Below is a small trained network, with its code and all its weights. Each question gives an input and a class and asks what happens when units are switched off, that is, made to give their printed mean instead of their output.

import numpy as np


def w(rows, s, z=0):
    codes = np.array(rows[::2]) - 128.0
    scale = np.full(codes.shape[1], s)
    scale[-1] = z or s
    return codes * scale


def f(y):
    return y / 2 * (1 + np.tanh(0.7978845608 * (y + 0.044715 * y**3)))


def log_softmax(a):
    a = a - a.max(-1, keepdims=True)
    return a - np.log(np.exp(a).sum(-1, keepdims=True))


def net(x, mask):
    res = np.array(x, float).reshape(1, 3) / 4 @ E
    y = f(res @ A[0][:, :-1].T + A[0][:, -1])
    res = res + np.where(mask, y, B[0][:, -1]) @ B[0][:, :-1]
    return log_softmax(res[-1] @ U[:, :-1].T + U[:, -1])


A, B = {}, {}
E = w([
[60,95,71,77,65,185,117,69,105],'x0',
[147,123,130,114,97,84,99,130,119],'x1',
[113,172,249,78,45,95,227,145,169],'x2',
],0.014)
A[0] = w([
[216,144,226,178,128,125,154,111,213,182],'n1',
[104,133,69,87,111,183,38,2,123,159],'n2',
[123,135,85,231,172,83,92,159,126,252],'n3',
[27,144,116,83,62,103,198,122,102,88],'n4',
[129,162,180,145,166,87,161,216,121,179],'n5',
[216,150,122,189,150,116,103,139,152,248],'n6',
[187,123,98,224,165,104,129,227,151,236],'n7',
[199,154,181,107,168,129,154,211,103,184],'n8',
],0.0082,0.0031)
B[0] = w([
[186,215,127,135,129,140,84,92,102,246],'n1',
[44,119,136,62,180,174,32,145,110,241],'n2',
[45,34,24,149,137,76,211,195,169,227],'n3',
[144,144,226,77,138,44,192,188,222,207],'n4',
[232,126,119,169,141,141,94,1,58,227],'n5',
[54,150,70,236,92,70,218,138,92,212],'n6',
[120,178,40,187,30,127,211,169,187,239],'n7',
[225,192,115,198,110,159,100,98,23,220],'n8',
],0.0077,0.012)
U = w([
[92,86,7,217,123,48,254,168,134,188],'0',
[81,34,39,91,197,190,13,109,53,117],'1',
[232,164,156,192,127,141,81,2,48,3],'2',
[100,107,184,45,105,100,207,160,247,168],'3',
],0.0081,0.00047)

Each question gives the input, the list of numbers given to net, and the class t.
The units are the neurons (one row each of A and B). Each row of codes is followed by its name. A weight is (code - 128) times the scale printed after its matrix; where a second scale follows, it is the last column's (A, B and U).
mask holds one flag per neuron, in row order. A switched-off neuron (its flag False) gives its mean, the last column of its row in B, instead of its output. The means were averaged over made-up inputs and are rounded, as every weight is.
A unit's drop is (log p(t) with every unit on - log p(t) with that unit switched off) / (log p(t) with every unit on - log p(t) with every unit switched off).
The circuit of an input: a set's keep is (log p(t) with only the set's units on - log p(t) with every unit switched off) / (log p(t) with every unit on - log p(t) with every unit switched off). Starting from all 8 units, units are removed one at a time, each time the one whose removal leaves the highest keep (on an exact tie, the one counted first), for as long as the keep stays at least 0.8.
units of the circuit, in order: the units of the circuit, biggest drop first
k most important neurons: the k neurons with the biggest drops, biggest first
drop when u is switched off: that unit's drop, to one decimal
input [6,-4,1], class 3: 3 most important neurons => [n4 n5 n8]
input [-6,-8,1], class 2: units of the circuit, in order => [n5]
input [1,0,0], class 1: units of the circuit, in order => [n7 n6]
input [0,-3,-7], class 0: 2 most important neurons => [n3 n7]
input [1,5,0], class 1: 2 most important neurons => [n7 n4]
input [1,-7,4], class 3: 3 most important neurons => [n4 n8 n5]
input [1,-6,5], class 3: 2 most important neurons => [n4 n8]
input [4,6,0], class 1: 2 most important neurons => [n7 n2]
input [5,-3,1], class 3: 3 most important neurons => [n4 n5 n8]
input [1,4,4], class 3: 2 most important neurons => [n4 n8]
input [-8,6,1], class 2: 4 most important neurons => [n5 n8 n1 n4]
input [4,5,0], class 1: 2 most important neurons => [n7 n2]
input [4,6,1], class 3: drop when n4 is switched off => 0.1
input [-3,3,4], class 2: drop when n2 is switched off => 0.0
input [-2,1,1], class 2: drop when n3 is switched off => 0.4
input [1,2,-4], class 1: units of the circuit, in order => [n2]
input [0,4,-6], class 0: drop when n7 is switched off => 0.1
